Small tables with named rows and columns. After each table, cells are looked up by row and column.

rilu =
,vun,fisun,rurare,bemab,tuvete
meloz,62,49,32,92,68
molu,76,46,44,41,61
tuderez,62,34,48,41,44
bimam,17,54,59,44,60
bedive,23,62,79,20,31
nabo,46,39,45,36,50
leko,55,50,38,36,21
bemuzon,24,50,63,24,26
numufa,30,43,30,69,22
vupelu,64,40,33,41,63
robapi,75,37,42,41,66
dinul,62,58,29,41,40

bemab of tuderez: 41
vun of bemuzon: 24
bemab of nabo: 36
vun of robapi: 75
tuvete of nabo: 50
rurare of bedive: 79
vun of tuderez: 62
rurare of numufa: 30
fisun of robapi: 37
rurare of meloz: 32
tuvete of vupelu: 63
tuvete of bedive: 31
vun of nabo: 46
tuvete of meloz: 68
fisun of meloz: 49

repe
         bez  tuv  gar  dakefa  diro  gibuga
tafi     166   65   77      56   210     141
zuvuzin  162  137  191     114    88     192
ruk       86   49   93      60    87     154
mafe     169   56   42     185   129      59
rasamu   125  105  136     203    46     106
pesuru   157  102  165      49   187     205

What is the gar of ruk in repe?
93
What is the bez of rasamu in repe?
125
What is the diro of mafe in repe?
129
What is the bez of mafe in repe?
169
What is the dakefa of zuvuzin in repe?
114
What is the bez of ruk in repe?
86
What is the dakefa of rasamu in repe?
203
What is the diro of pesuru in repe?
187
What is the tuv of zuvuzin in repe?
137
What is the tuv of rasamu in repe?
105
What is the diro of ruk in repe?
87
What is the diro of zuvuzin in repe?
88
What is the gibuga of pesuru in repe?
205
What is the dakefa of pesuru in repe?
49
What is the gibuga of tafi in repe?
141
What is the tuv of ruk in repe?
49
What is the gar of pesuru in repe?
165
What is the dakefa of tafi in repe?
56
Which row has the largest diro? tafi

rol
|  | koz | pigaz | bosuf | kos | nuzo |
|---|---|---|---|---|---|
| bokesul | 377 | 221 | 395 | 522 | 505 |
| zupulob | 391 | 522 | 191 | 273 | 404 |
| kogis | 416 | 294 | 217 | 464 | 662 |
| lebokes | 495 | 463 | 569 | 462 | 455 |
| devoge | 468 | 336 | 539 | 531 | 534 |
| vofon | 607 | 639 | 628 | 450 | 593 |
| vele | 455 | 508 | 131 | 328 | 648 |
| zapusem | 493 | 560 | 335 | 370 | 552 |
| tup | 437 | 432 | 118 | 374 | 677 |
| mur | 595 | 455 | 518 | 544 | 762 |
| gub | 525 | 541 | 501 | 419 | 524 |
| gituge | 507 | 670 | 522 | 329 | 374 |

gituge, pigaz -> 670
devoge, pigaz -> 336
bokesul, nuzo -> 505
bokesul, bosuf -> 395
lebokes, pigaz -> 463
zupulob, kos -> 273
mur, kos -> 544
zapusem, pigaz -> 560
devoge, kos -> 531
gituge, koz -> 507
mur, koz -> 595
tup, nuzo -> 677
bokesul, kos -> 522
tup, pigaz -> 432
Row with the largest pigaz: gituge

Table duk
	gelan	nel
fase	1104	1867
kuvole	3759	6024
tinir	3915	7662
kib	4167	7931
disifun	4753	7471
molobi	4599	7508
bos	5619	7029
zofad	4825	6998
zos	5023	6964
dag	5151	7202
zer	5304	7074
nagos	5474	7157
duruvi	5225	7465
vap	5382	7687

nel of nagos is 7157
gelan of zos is 5023
gelan of dag is 5151
gelan of molobi is 4599
gelan of disifun is 4753
nel of disifun is 7471
nel of duruvi is 7465
nel of zofad is 6998
gelan of zer is 5304
nel of tinir is 7662

tozeso:
cols = balu, labiri, tido, kes
tolegav: [-2.4, 3.0, 6.0, 3.7]
sot: [5.1, 3.8, -2.5, -0.1]
guse: [-2.0, 6.2, 5.0, 3.2]
val: [2.1, -1.6, 0.6, 1.3]
bemonov: [5.3, 4.1, -2.5, -0.1]
dubida: [-1.8, 1.8, 6.1, 3.7]
nurepob: [4.8, 3.1, -2.8, -0.2]
mar: [4.6, 4.1, 7.3, 4.2]
zum: [-2.0, -2.5, 5.0, 3.2]
kugedo: [-3.3, -5.5, 2.3, 2.0]
komaba: [4.6, 1.7, 3.1, 2.4]
vami: [1.7, 6.4, 2.6, 2.2]
torasi: [5.3, 3.0, 3.8, 2.7]
fiki: [2.9, 5.9, 3.7, 2.6]

What is the kes of bemonov in tozeso?
-0.1
What is the balu of mar in tozeso?
4.6
What is the kes of torasi in tozeso?
2.7
What is the tido of tolegav in tozeso?
6.0
What is the tido of mar in tozeso?
7.3
What is the kes of zum in tozeso?
3.2
What is the tido of kugedo in tozeso?
2.3
What is the balu of tolegav in tozeso?
-2.4
What is the kes of nurepob in tozeso?
-0.2
Row with the largest tido: mar

